Below are the code and all the weights of a small trained network. Each question names an input and a target symbol and asks about switching units off, where a switched-off unit gives its printed mean instead of its output.

import numpy as np


def w(rows, s, z=0):
    codes = np.array(rows[::2]) - 128.0
    scale = np.full(codes.shape[1], s)
    scale[-1] = z or s
    return codes * scale


def norm(h):
    return h / np.sqrt((h * h).mean(-1, keepdims=True) + 1e-5)


def f(y):
    return np.maximum(y, 0)


def softmax(a):
    e = np.exp(a - a.max(-1, keepdims=True))
    return e / e.sum(-1, keepdims=True)


def log_softmax(a):
    a = a - a.max(-1, keepdims=True)
    return a - np.log(np.exp(a).sum(-1, keepdims=True))


def net(x, mask):
    ids = ['ΦΩαβγεζθλμξπστψ'.index(c) for c in x.split()]
    T = len(ids)
    res = E[ids] + P[:T]
    u = 0
    for l in range(2):
        r = norm(res)
        for j in range(2):
            rows = slice(3 * j, 3 * j + 3)
            q, k, v = (r @ M[l][rows].T for M in (Q, K, V))
            z = softmax(np.where(np.tri(T) > 0, q @ k.T / 3**0.5, -1e9)) @ v
            o = O[l][rows]
            res = res + np.where(mask[u + j], z, o[:, -1]) @ o[:, :-1]
        u += 2
        y = f(norm(res) @ A[l][:, :-1].T + A[l][:, -1])
        res = res + np.where(mask[u : u + 4], y, B[l][:, -1]) @ B[l][:, :-1]
        u += 4
    return log_softmax(norm(res)[-1] @ U[:, :-1].T + U[:, -1])


Q, K, V, O, A, B = {}, {}, {}, {}, {}, {}
E = w([
[132,119,160],'Φ',
[115,119,125],'Ω',
[120,154,121],'α',
[114,108,145],'β',
[135,121,128],'γ',
[112,114,132],'ε',
[129,131,132],'ζ',
[121,116,106],'θ',
[135,124,97],'λ',
[144,124,126],'μ',
[119,200,124],'ξ',
[141,123,133],'π',
[156,207,177],'σ',
[162,249,31],'τ',
[135,135,124],'ψ',
],0.014)
P = w([
[4,88,81],'0',
[188,147,177],'1',
[193,157,161],'2',
[161,185,152],'3',
[172,173,152],'4',
[170,185,148],'5',
[173,173,156],'6',
[157,185,148],'7',
],0.0021)
Q[0] = w([
[135,50,161],'L0H0',
[161,253,88],'L0H0',
[158,107,235],'L0H0',
[113,131,126],'L0H1',
[156,139,149],'L0H1',
[152,72,171],'L0H1',
],0.0034)
K[0] = w([
[193,200,118],'L0H0',
[21,3,102],'L0H0',
[142,237,22],'L0H0',
[116,130,124],'L0H1',
[111,168,106],'L0H1',
[139,153,52],'L0H1',
],0.0031)
V[0] = w([
[250,245,74],'L0H0',
[200,189,12],'L0H0',
[125,127,133],'L0H0',
[129,128,126],'L0H1',
[121,133,130],'L0H1',
[63,119,213],'L0H1',
],0.0015)
O[0] = w([
[134,254,135,54],'L0H0',
[99,188,116,3],'L0H0',
[129,127,128,135],'L0H0',
[127,129,128,125],'L0H1',
[129,125,125,143],'L0H1',
[158,81,121,251],'L0H1',
],0.0025,0.00011)
A[0] = w([
[185,142,4,40],'L0N0',
[196,254,120,7],'L0N1',
[40,83,232,198],'L0N2',
[225,104,124,75],'L0N3',
],0.0037,0.0014)
B[0] = w([
[175,215,179,176],'L0N0',
[158,2,196,251],'L0N1',
[160,225,191,230],'L0N2',
[62,140,140,178],'L0N3',
],0.0038,0.0024)
Q[1] = w([
[73,210,83],'L1H0',
[120,202,83],'L1H0',
[71,176,162],'L1H0',
[91,132,105],'L1H1',
[86,2,70],'L1H1',
[168,104,157],'L1H1',
],0.011)
K[1] = w([
[216,171,175],'L1H0',
[255,177,130],'L1H0',
[129,184,178],'L1H0',
[90,129,133],'L1H1',
[98,66,196],'L1H1',
[159,121,136],'L1H1',
],0.01)
V[1] = w([
[218,3,100],'L1H0',
[41,67,25],'L1H0',
[219,187,25],'L1H0',
[204,132,80],'L1H1',
[75,124,140],'L1H1',
[125,35,89],'L1H1',
],0.0048)
O[1] = w([
[12,32,134,27],'L1H0',
[75,165,1,23],'L1H0',
[18,191,183,43],'L1H0',
[42,174,93,153],'L1H1',
[167,114,161,97],'L1H1',
[87,103,177,5],'L1H1',
],0.005,0.0022)
A[1] = w([
[253,106,223,179],'L1N0',
[125,122,127,113],'L1N1',
[165,92,237,218],'L1N2',
[123,151,199,252],'L1N3',
],0.0039,0.0033)
B[1] = w([
[6,125,189,254],'L1N0',
[121,115,121,128],'L1N1',
[54,122,234,227],'L1N2',
[3,122,163,229],'L1N3',
],0.0036,0.0051)
U = w([
[134,68,90,167],'Φ',
[180,93,81,210],'Ω',
[118,149,63,159],'α',
[102,9,145,31],'β',
[165,116,85,195],'γ',
[181,44,141,186],'ε',
[244,126,173,104],'ζ',
[38,86,84,149],'θ',
[30,173,95,86],'λ',
[101,98,147,80],'μ',
[152,220,155,25],'ξ',
[75,109,151,67],'π',
[164,172,184,82],'σ',
[140,215,94,253],'τ',
[113,130,147,185],'ψ',
],0.016,0.0038)

Each question gives the input, a string of symbols that net reads in full, and the target symbol t.
The units are the heads (3 rows each of Q, K, V and O) and the neurons (one row each of A and B). Each row of codes is followed by its name. A weight is (code - 128) times the scale printed after its matrix; where a second scale follows, it is the last column's (O, A, B and U).
mask holds one flag per unit, layer by layer, with each layer's heads first. A switched-off unit (its flag False) gives its mean, the last column of its rows in O or B, instead of its output. The means were averaged over made-up inputs and are rounded, as every weight is.
A unit's drop is (log p(t) with every unit on - log p(t) with that unit switched off) / (log p(t) with every unit on - log p(t) with every unit switched off).
The circuit of an input: a set's keep is (log p(t) with only the set's units on - log p(t) with every unit switched off) / (log p(t) with every unit on - log p(t) with every unit switched off). Starting from all 12 units, units are removed one at a time, each time the one whose removal leaves the highest keep (on an exact tie, the one counted first), for as long as the keep stays at least 0.8.
units of the circuit, in order: the units of the circuit, biggest drop first
unit that matters most: the unit with the biggest drop
k most important neurons: the k neurons with the biggest drops, biggest first
top k neurons in layer l: the k neurons of layer l with the biggest drops, biggest first
heads that matter: for each layer, one digit per head in row order, 1 if its drop is at least 0.15 and else 0, layers parted by /
input ζ ε α, target ζ: units of the circuit, in order : [L1H0 L0N1 L0H0]
input μ ψ θ ψ, target θ: heads that matter : 00 / 10
input Ω β θ, target θ: unit that matters most : L0N1
input ψ ζ π ψ λ α σ μ, target τ: heads that matter : 00 / 10
input ζ γ Φ μ μ, target ζ: 2 most important neurons : [L0N1 L0N2]
input β ζ ε ζ ζ, target ε: units of the circuit, in order : [L1H0 L0H0 L0N2]
input ζ λ Φ Φ Ω β τ ψ, target ζ: units of the circuit, in order : [L0N1 L1H0]
input π β θ ε γ, target β: 2 most important neurons : [L0N2 L0N0]
input β Ω β λ α π, target ε: top 2 neurons in layer 0 : [L0N0 L0N2]
input ζ λ μ β β σ γ, target ζ: top 3 neurons in layer 0 : [L0N2 L0N1 L0N0]
input ψ γ τ ζ, target τ: units of the circuit, in order : [L1H0 L0N2 L1N0 L0N1]
input ψ μ β ζ, target τ: units of the circuit, in order : [L1H0 L0N2 L0N1 L1N0]
input π ζ ε μ γ π, target β: 2 most important neurons : [L0N0 L0N1]
input β π λ θ λ, target λ: units of the circuit, in order : [L0N2 L1H1 L0N0]
input β β α ψ, target ε: units of the circuit, in order : [L1H0 L0N1]
input π β τ τ ψ, target β: 3 most important neurons : [L0N1 L0N0 L0N2]
input β ψ α β Φ ζ, target ε: units of the circuit, in order : [L1H0 L0N1]
input λ λ τ ζ β π μ, target λ: units of the circuit, in order : [L1H0]
input ψ μ ψ, target τ: units of the circuit, in order : [L1H0 L0N1 L0N2]
input π τ μ, target β: most important neuron : [L0N2]
